Here is a tiny trained network, its code and every weight. The questions are about switching its units off for an input and a class, where a switched-off unit gives its printed mean instead of its output.

import numpy as np


def w(rows, s, z=0):
    codes = np.array(rows[::2]) - 128.0
    scale = np.full(codes.shape[1], s)
    scale[-1] = z or s
    return codes * scale


def f(y):
    return y / 2 * (1 + np.tanh(0.7978845608 * (y + 0.044715 * y**3)))


def log_softmax(a):
    a = a - a.max(-1, keepdims=True)
    return a - np.log(np.exp(a).sum(-1, keepdims=True))


def net(x, mask):
    res = np.array(x, float).reshape(1, 5) / 4 @ E
    y = f(res @ A[0][:, :-1].T + A[0][:, -1])
    res = res + np.where(mask, y, B[0][:, -1]) @ B[0][:, :-1]
    return log_softmax(res[-1] @ U[:, :-1].T + U[:, -1])


A, B = {}, {}
E = w([
[125,130,129,126],'x0',
[155,228,182,202],'x1',
[193,86,254,94],'x2',
[68,53,157,224],'x3',
[32,150,170,75],'x4',
],0.0082)
A[0] = w([
[111,90,143,194,61],'N1',
[56,137,167,59,203],'N2',
[226,90,192,75,52],'N3',
[217,184,85,52,43],'N4',
[158,155,113,92,20],'N5',
[169,87,218,84,18],'N6',
[135,103,126,161,122],'N7',
[170,87,102,149,78],'N8',
[130,21,95,57,122],'N9',
[103,86,199,114,189],'N10',
[246,97,116,158,59],'N11',
[167,222,121,35,12],'N12',
[146,170,146,171,75],'N13',
[170,131,195,79,59],'N14',
[29,243,7,120,20],'N15',
[3,126,186,165,134],'N16',
[91,159,229,102,171],'N17',
[124,97,178,161,17],'N18',
[232,52,95,232,89],'N19',
[153,199,193,209,112],'N20',
[125,218,164,154,64],'N21',
[89,141,77,166,2],'N22',
[101,84,144,192,7],'N23',
],0.012,0.0037)
B[0] = w([
[49,89,209,78,160],'N1',
[126,202,59,86,211],'N2',
[101,125,61,155,202],'N3',
[35,112,230,131,208],'N4',
[81,106,201,141,140],'N5',
[162,86,75,243,191],'N6',
[111,157,158,131,139],'N7',
[139,176,134,88,141],'N8',
[186,86,107,54,208],'N9',
[135,166,121,153,196],'N10',
[127,189,75,114,186],'N11',
[24,92,254,118,207],'N12',
[175,67,96,93,158],'N13',
[100,114,126,227,176],'N14',
[160,105,86,213,255],'N15',
[115,183,174,83,215],'N16',
[154,155,52,142,205],'N17',
[26,57,148,177,147],'N18',
[122,239,153,107,209],'N19',
[212,66,113,49,217],'N20',
[245,78,137,55,181],'N21',
[144,60,123,179,152],'N22',
[33,79,214,122,156],'N23',
],0.0078,0.0097)
U = w([
[47,104,203,109,98],'0',
[130,95,46,228,88],'1',
[126,150,96,97,246],'2',
[179,57,84,19,79],'3',
[111,253,89,90,113],'4',
],0.011)

Each question gives the input, the list of numbers given to net, and the class t.
The units are the neurons (one row each of A and B). Each row of codes is followed by its name. A weight is (code - 128) times the scale printed after its matrix; where a second scale follows, it is the last column's (A, B and U).
mask holds one flag per neuron, in row order. A switched-off neuron (its flag False) gives its mean, the last column of its row in B, instead of its output. The means were averaged over made-up inputs and are rounded, as every weight is.
A unit's drop is (log p(t) with every unit on - log p(t) with that unit switched off) / (log p(t) with every unit on - log p(t) with every unit switched off).
The circuit of an input: a set's keep is (log p(t) with only the set's units on - log p(t) with every unit switched off) / (log p(t) with every unit on - log p(t) with every unit switched off). Starting from the 12 units with the biggest drops (on a tie, the unit counted first), units are removed one at a time, each time the one whose removal leaves the highest keep (on an exact tie, the one counted first), for as long as the keep stays at least 0.8.
units of the circuit, in order: the units of the circuit, biggest drop first
unit that matters most: the unit with the biggest drop
top k neurons: the k neurons with the biggest drops, biggest first
drop of u: that unit's drop, to one decimal
input [0,4,-4,4,8], class 4: unit that matters most : N16
input [1,-1,8,-6,-5], class 1: top 2 neurons : N6, N3
input [6,3,5,-1,-8], class 4: top 2 neurons : N19, N11
input [6,8,-3,0,-5], class 3: units of the circuit, in order : N20, N21
input [7,-6,7,-3,-2], class 1: units of the circuit, in order : N6, N14
input [5,-7,-7,-8,-5], class 0: top 2 neurons : N4, N12
input [8,7,0,7,-7], class 2: units of the circuit, in order : N19, N20
input [3,2,4,6,8], class 4: units of the circuit, in order : N17, N2
input [6,1,-6,-2,-8], class 4: top 2 neurons : N19, N6
input [-7,1,6,-7,0], class 0: top 3 neurons : N12, N4, N15
input [0,-4,-1,0,-7], class 4: units of the circuit, in order : N19, N11
input [2,3,2,-2,1], class 3: top 2 neurons : N19, N15
input [5,6,1,-4,1], class 3: units of the circuit, in order : N21, N20
input [-1,4,3,-6,1], class 0: unit that matters most : N12
input [6,8,1,7,3], class 3: top 2 neurons : N20, N21
input [2,0,5,1,6], class 4: top 3 neurons : N2, N15, N16
input [-3,-1,4,-2,6], class 4: top 2 neurons : N2, N15
input [6,4,4,-6,2], class 0: top 2 neurons : N12, N4
input [0,7,1,3,-3], class 3: drop of N20 : 0.4
input [2,3,0,3,-6], class 4: drop of N19 : 0.6
input [-5,-4,5,-5,1], class 0: units of the circuit, in order : N4
input [-5,8,1,3,-1], class 3: drop of N20 : 0.2
